Below is a small trained network, with its code and all its weights. Each question gives an input and a class and asks what happens when units are switched off, that is, made to give their printed mean instead of their output.

import numpy as np


def w(rows, s, z=0):
    codes = np.array(rows[::2]) - 128.0
    scale = np.full(codes.shape[1], s)
    scale[-1] = z or s
    return codes * scale


def norm(h):
    return h / np.sqrt((h * h).mean(-1, keepdims=True) + 1e-5)


def f(y):
    return y / 2 * (1 + np.tanh(0.7978845608 * (y + 0.044715 * y**3)))


def log_softmax(a):
    a = a - a.max(-1, keepdims=True)
    return a - np.log(np.exp(a).sum(-1, keepdims=True))


def net(x, mask):
    res = np.array(x, float).reshape(1, 5) / 4 @ E
    u = 0
    for l in range(3):
        y = f(norm(res) @ A[l][:, :-1].T + A[l][:, -1])
        res = res + np.where(mask[u : u + 10], y, B[l][:, -1]) @ B[l][:, :-1]
        u += 10
    return log_softmax(norm(res)[-1] @ U[:, :-1].T + U[:, -1])


A, B = {}, {}
E = w([
[82,235,32,161,90,112,130,65,176,105,192,126],'x0',
[153,140,186,58,103,120,212,12,117,98,100,49],'x1',
[192,144,151,85,173,112,11,34,198,130,100,198],'x2',
[154,96,157,164,127,40,28,121,83,72,206,7],'x3',
[150,205,206,153,193,51,190,152,149,203,168,139],'x4',
],0.0018)
A[0] = w([
[186,164,139,74,171,111,26,52,167,153,102,172,70],'L0N0',
[141,84,149,140,137,62,67,120,92,92,204,75,61],'L0N1',
[176,162,181,82,128,123,209,21,96,55,67,55,51],'L0N2',
[107,105,177,150,115,45,52,128,102,71,196,82,55],'L0N3',
[90,233,15,190,70,80,134,58,207,83,181,129,81],'L0N4',
[94,135,97,221,184,126,38,226,106,121,132,208,73],'L0N5',
[114,48,58,104,68,216,68,107,143,30,110,112,55],'L0N6',
[223,5,211,113,177,138,119,196,83,153,38,118,76],'L0N7',
[164,202,194,162,210,90,185,146,177,178,196,128,67],'L0N8',
[116,103,147,148,106,76,72,123,120,86,185,89,2],'L0N9',
],0.0028,0.0027)
B[0] = w([
[115,100,135,200,110,114,182,159,155,57,148,139,192],'L0N0',
[161,161,95,138,157,189,156,134,132,147,77,123,158],'L0N1',
[134,60,61,96,106,107,131,133,176,218,193,127,210],'L0N2',
[180,154,102,129,162,189,146,137,135,153,69,113,161],'L0N3',
[80,122,255,59,188,209,90,150,51,136,171,148,254],'L0N4',
[171,56,106,45,89,90,176,90,180,201,179,84,191],'L0N5',
[101,150,129,139,97,21,111,133,69,183,75,159,188],'L0N6',
[27,232,165,89,147,195,90,92,92,104,226,156,247],'L0N7',
[100,104,103,123,55,86,75,114,81,133,56,138,177],'L0N8',
[155,150,125,130,152,166,149,132,121,156,96,133,101],'L0N9',
],0.0041,0.0018)
A[1] = w([
[83,108,114,160,97,142,222,204,52,142,149,55,46],'L1N0',
[154,59,85,84,128,119,139,120,149,183,193,111,90],'L1N1',
[178,104,152,108,184,117,55,65,183,103,82,181,34],'L1N2',
[128,157,110,163,128,83,69,115,108,73,205,61,59],'L1N3',
[134,124,167,117,142,109,100,134,118,101,142,113,128],'L1N4',
[135,140,113,146,111,73,64,129,107,86,207,53,60],'L1N5',
[90,129,94,120,107,136,176,158,72,148,130,106,17],'L1N6',
[92,133,68,194,166,149,59,231,147,166,162,183,33],'L1N7',
[153,213,224,175,170,1,165,159,132,212,130,146,6],'L1N8',
[55,165,91,93,100,177,216,133,197,150,75,245,70],'L1N9',
],0.0028,0.0014)
B[1] = w([
[143,132,142,187,146,94,111,130,223,51,127,225,184],'L1N0',
[149,107,87,131,116,102,149,127,187,154,130,106,155],'L1N1',
[98,159,113,194,107,104,207,213,141,73,155,132,152],'L1N2',
[142,141,155,109,167,202,176,148,128,176,76,174,135],'L1N3',
[108,138,102,121,119,163,176,133,132,133,117,159,141],'L1N4',
[158,133,136,115,161,174,177,153,130,176,77,180,141],'L1N5',
[157,147,157,122,154,113,69,97,181,82,120,163,135],'L1N6',
[149,80,138,49,82,120,196,46,139,151,157,51,155],'L1N7',
[56,115,20,109,80,90,78,94,77,106,43,156,148],'L1N8',
[239,145,137,180,213,151,86,161,82,148,104,4,251],'L1N9',
],0.0032,0.0022)
A[2] = w([
[89,117,93,127,59,92,71,116,55,113,34,148,19],'L2N0',
[121,84,96,126,70,146,81,123,82,94,80,139,83],'L2N1',
[123,119,152,229,132,113,170,163,214,1,150,174,35],'L2N2',
[130,106,175,93,129,141,134,124,104,112,113,117,64],'L2N3',
[206,139,126,158,166,137,100,145,94,137,107,53,44],'L2N4',
[130,97,101,119,107,164,104,123,127,107,126,115,97],'L2N5',
[229,159,111,167,195,170,139,147,117,145,52,68,4],'L2N6',
[141,115,151,83,90,114,187,53,160,128,132,66,56],'L2N7',
[86,100,123,142,119,137,178,190,78,157,122,93,123],'L2N8',
[157,133,169,100,162,115,67,90,173,131,113,198,125],'L2N9',
],0.004,0.0016)
B[2] = w([
[99,186,115,160,142,35,174,130,138,172,85,126,194],'L2N0',
[102,189,142,139,152,49,162,107,126,168,104,129,151],'L2N1',
[157,122,125,155,62,96,150,92,191,32,129,133,193],'L2N2',
[92,168,105,157,139,135,116,137,138,137,159,166,142],'L2N3',
[148,148,106,160,144,172,195,129,166,146,86,178,199],'L2N4',
[136,157,163,146,144,88,175,148,145,156,135,131,129],'L2N5',
[182,139,96,175,154,168,117,141,130,147,61,102,252],'L2N6',
[150,65,71,135,126,124,48,253,153,187,183,179,185],'L2N7',
[165,140,144,123,122,127,77,20,161,75,123,131,168],'L2N8',
[111,126,121,162,82,147,201,133,114,69,133,57,184],'L2N9',
],0.0038,0.0016)
U = w([
[58,166,209,74,161,211,98,116,54,114,192,145,249],'0',
[218,152,101,175,175,201,139,139,129,157,41,107,179],'1',
[158,30,77,80,93,97,111,156,173,206,199,123,106],'2',
[72,176,119,142,113,12,133,107,85,154,47,141,2],'3',
[145,114,138,174,75,109,155,115,185,2,141,140,76],'4',
],0.0084,0.00095)

Each question gives the input, the list of numbers given to net, and the class t.
The units are the neurons (one row each of A and B). Each row of codes is followed by its name. A weight is (code - 128) times the scale printed after its matrix; where a second scale follows, it is the last column's (A, B and U).
mask holds one flag per neuron, layer by layer. A switched-off neuron (its flag False) gives its mean, the last column of its row in B, instead of its output. The means were averaged over made-up inputs and are rounded, as every weight is.
A unit's drop is (log p(t) with every unit on - log p(t) with that unit switched off) / (log p(t) with every unit on - log p(t) with every unit switched off).
The circuit of an input: a set's keep is (log p(t) with only the set's units on - log p(t) with every unit switched off) / (log p(t) with every unit on - log p(t) with every unit switched off). Starting from the 12 units with the biggest drops (on a tie, the unit counted first), units are removed one at a time, each time the one whose removal leaves the highest keep (on an exact tie, the one counted first), for as long as the keep stays at least 0.8.
circuit, biggest first: the units of the circuit, biggest drop first
most important unit: the unit with the biggest drop
top k neurons: the k neurons with the biggest drops, biggest first
k most important neurons of layer l: the k neurons of layer l with the biggest drops, biggest first
input [3,2,5,2,-1], class 4: circuit, biggest first : [L0N0]
input [4,-5,-5,5,1], class 1: 3 most important neurons of layer 1 : [L1N5 L1N3 L1N2]
input [-7,-3,5,8,-3], class 1: top 3 neurons : [L0N4 L0N3 L0N1]
input [0,7,-7,5,-1], class 2: top 2 neurons : [L0N2 L2N7]
input [2,3,7,1,-7], class 3: 2 most important neurons of layer 1 : [L1N0 L1N6]
input [-2,5,-5,4,5], class 2: 3 most important neurons of layer 1 : [L1N9 L1N2 L1N8]
input [1,4,-6,-3,-3], class 4: top 2 neurons : [L1N0 L0N5]
input [-4,3,-8,-7,-5], class 4: top 3 neurons : [L1N0 L2N2 L0N3]
input [6,8,8,-1,8], class 2: circuit, biggest first : [L0N2 L2N7]
input [-8,-8,3,0,7], class 0: top 4 neurons : [L0N7 L0N2 L2N7 L0N6]
input [-2,5,-7,6,3], class 4: top 3 neurons : [L1N0 L1N9 L2N2]
input [6,-7,5,-6,-5], class 2: circuit, biggest first : [L0N5 L1N7]
input [6,4,-2,6,-6], class 0: top 2 neurons : [L0N4 L1N9]
input [4,-3,3,2,1], class 0: top 2 neurons : [L0N4 L0N2]
input [-8,-1,1,-8,0], class 0: circuit, biggest first : [L0N7]
input [7,5,-4,-3,-8], class 3: top 3 neurons : [L0N6 L0N7 L2N0]
input [0,0,-8,8,7], class 1: circuit, biggest first : [L0N3 L0N1 L2N4]
input [0,-7,5,3,-8], class 3: circuit, biggest first : [L0N6 L2N0]
input [-2,2,-7,-2,5], class 4: circuit, biggest first : [L1N0 L2N2]
input [1,-6,8,-6,-5], class 4: most important unit : L0N2
input [-6,-5,0,3,-6], class 0: top 4 neurons : [L0N7 L0N8 L1N8 L0N2]
input [-1,6,2,7,5], class 1: 2 most important neurons of layer 0 : [L0N5 L0N3]
input [0,-8,4,-3,6], class 2: top 2 neurons : [L0N5 L0N6]
